Below is a small trained network, with its code and all its weights. Each question gives an input and a target symbol and asks what happens when units are switched off, that is, made to give their printed mean instead of their output.

import numpy as np


def w(rows, s, z=0):
    codes = np.array(rows[::2]) - 128.0
    scale = np.full(codes.shape[1], s)
    scale[-1] = z or s
    return codes * scale


def norm(h):
    return h / np.sqrt((h * h).mean(-1, keepdims=True) + 1e-5)


def f(y):
    return np.maximum(y, 0)


def softmax(a):
    e = np.exp(a - a.max(-1, keepdims=True))
    return e / e.sum(-1, keepdims=True)


def log_softmax(a):
    a = a - a.max(-1, keepdims=True)
    return a - np.log(np.exp(a).sum(-1, keepdims=True))


def net(x, mask):
    ids = ['ΔΘΛΠΦΨαβγζημξστ'.index(c) for c in x.split()]
    T = len(ids)
    res = E[ids] + P[:T]
    u = 0
    for l in range(2):
        q, k, v = (norm(res) @ M[l].T for M in (Q, K, V))
        z = softmax(np.where(np.tri(T) > 0, q @ k.T / 3**0.5, -1e9)) @ v
        res = res + np.where(mask[u], z, O[l][:, -1]) @ O[l][:, :-1]
        u += 1
        y = f(norm(res) @ A[l][:, :-1].T + A[l][:, -1])
        res = res + np.where(mask[u : u + 4], y, B[l][:, -1]) @ B[l][:, :-1]
        u += 4
    return log_softmax(norm(res)[-1] @ U[:, :-1].T + U[:, -1])


Q, K, V, O, A, B = {}, {}, {}, {}, {}, {}
E = w([
[125,172,143],'Δ',
[138,86,62],'Θ',
[105,170,103],'Λ',
[152,37,208],'Π',
[82,80,181],'Φ',
[172,154,154],'Ψ',
[81,175,156],'α',
[181,133,153],'β',
[63,6,111],'γ',
[51,165,127],'ζ',
[137,89,250],'η',
[125,162,141],'μ',
[102,177,208],'ξ',
[153,174,126],'σ',
[85,170,182],'τ',
],0.017)
P = w([
[144,129,42],'0',
[205,106,141],'1',
[234,82,171],'2',
[253,64,166],'3',
[128,165,69],'4',
[175,112,122],'5',
[94,121,88],'6',
[183,155,138],'7',
[158,188,61],'8',
],0.0048)
Q[0] = w([
[81,48,218],'0.h1',
[255,186,68],'0.h1',
[109,223,67],'0.h1',
],0.007)
K[0] = w([
[210,109,142],'0.h1',
[246,110,136],'0.h1',
[117,246,83],'0.h1',
],0.013)
V[0] = w([
[203,2,146],'0.h1',
[138,109,180],'0.h1',
[108,195,25],'0.h1',
],0.0059)
O[0] = w([
[15,115,3,226],'0.h1',
[112,185,196,186],'0.h1',
[178,30,128,5],'0.h1',
],0.0039,0.0017)
A[0] = w([
[191,120,167,122],'0.n1',
[251,104,89,251],'0.n2',
[55,79,111,29],'0.n3',
[254,218,87,98],'0.n4',
],0.0081,0.0029)
B[0] = w([
[8,101,18,181],'0.n1',
[114,114,223,253],'0.n2',
[94,151,141,153],'0.n3',
[24,104,196,219],'0.n4',
],0.011,0.005)
Q[1] = w([
[118,54,19],'1.h1',
[171,44,254],'1.h1',
[43,216,107],'1.h1',
],0.0085)
K[1] = w([
[16,109,219],'1.h1',
[17,158,237],'1.h1',
[188,2,141],'1.h1',
],0.0078)
V[1] = w([
[108,198,116],'1.h1',
[113,85,119],'1.h1',
[254,204,120],'1.h1',
],0.0096)
O[1] = w([
[2,70,37,105],'1.h1',
[208,31,162,151],'1.h1',
[120,228,58,2],'1.h1',
],0.0055,0.011)
A[1] = w([
[110,190,148,253],'1.n1',
[145,6,185,211],'1.n2',
[163,78,169,86],'1.n3',
[141,76,158,146],'1.n4',
],0.011,0.003)
B[1] = w([
[196,184,3,148],'1.n1',
[195,140,102,251],'1.n2',
[42,247,94,171],'1.n3',
[129,86,216,180],'1.n4',
],0.0076,0.016)
U = w([
[102,87,197,189],'Δ',
[251,84,160,190],'Θ',
[138,137,117,59],'Λ',
[176,113,135,57],'Π',
[152,182,118,54],'Φ',
[92,145,128,184],'Ψ',
[120,76,124,159],'α',
[110,132,114,84],'β',
[127,90,99,74],'γ',
[84,93,63,83],'ζ',
[181,191,109,57],'η',
[166,176,97,62],'μ',
[110,224,90,175],'ξ',
[152,158,110,3],'σ',
[116,176,79,85],'τ',
],0.014,0.0056)

Each question gives the input, a string of symbols that net reads in full, and the target symbol t.
The units are the heads (3 rows each of Q, K, V and O) and the neurons (one row each of A and B). Each row of codes is followed by its name. A weight is (code - 128) times the scale printed after its matrix; where a second scale follows, it is the last column's (O, A, B and U).
mask holds one flag per unit, layer by layer, with each layer's heads first. A switched-off unit (its flag False) gives its mean, the last column of its rows in O or B, instead of its output. The means were averaged over made-up inputs and are rounded, as every weight is.
A unit's drop is (log p(t) with every unit on - log p(t) with that unit switched off) / (log p(t) with every unit on - log p(t) with every unit switched off).
The circuit of an input: a set's keep is (log p(t) with only the set's units on - log p(t) with every unit switched off) / (log p(t) with every unit on - log p(t) with every unit switched off). Starting from all 10 units, units are removed one at a time, each time the one whose removal leaves the highest keep (on an exact tie, the one counted first), for as long as the keep stays at least 0.8.
circuit, biggest first: the units of the circuit, biggest drop first
k most important neurons: the k neurons with the biggest drops, biggest first
k most important neurons of layer l: the k neurons of layer l with the biggest drops, biggest first
drop of u: that unit's drop, to one decimal
input α σ Ψ Θ Λ, target Δ: circuit, biggest first => 0.h1, 0.n4
input τ Θ Λ Θ γ ξ, target Θ: circuit, biggest first => 0.n4, 1.h1
input Δ Θ Θ μ τ Ψ, target Δ: circuit, biggest first => 0.n4
input Θ ζ ξ Φ τ Θ Λ Θ Δ, target Δ: circuit, biggest first => 0.n4, 1.n3
input ξ Ψ ξ, target ξ: circuit, biggest first => 1.h1, 1.n1, 0.n2
input Δ Θ η ξ ξ ξ Π Ψ Θ, target Δ: 3 most important neurons => 0.n2, 1.n1, 0.n4
input ξ ξ ζ η η μ Δ Θ Λ, target Δ: circuit, biggest first => 0.n4, 1.n3
input Π μ α Θ Π α, target Θ: circuit, biggest first => 1.h1, 0.n4
input ξ Φ α, target ξ: 3 most important neurons of layer 1 => 1.n1, 1.n2, 1.n4
input μ γ Ψ η Θ, target Θ: 2 most important neurons => 1.n2, 0.n4
input Φ Λ Δ Θ η ξ ζ Θ, target Δ: 3 most important neurons => 0.n2, 1.n1, 1.n3
input Φ ξ α ξ ξ Θ ξ, target ξ: 3 most important neurons => 1.n1, 0.n4, 0.n2
input β Θ Φ Φ Θ Ψ α, target Θ: 2 most important neurons => 0.n4, 0.n2
input Δ Θ β, target Δ: 2 most important neurons of layer 0 => 0.n4, 0.n1
input ξ β ξ μ Δ Ψ, target Δ: most important neuron => 1.n3
input Θ μ Φ Θ Θ ξ, target Θ: 2 most important neurons => 0.n2, 0.n4
input Φ ξ Ψ α, target ξ: 2 most important neurons => 0.n4, 1.n1
input ζ Θ η σ, target Δ: drop of 0.n2 => 0.0
input Π Θ Θ Φ ζ, target Θ: drop of 0.n2 => 0.1
input α Θ η Θ ζ γ Θ Δ ζ, target Θ: drop of 0.h1 => 0.4
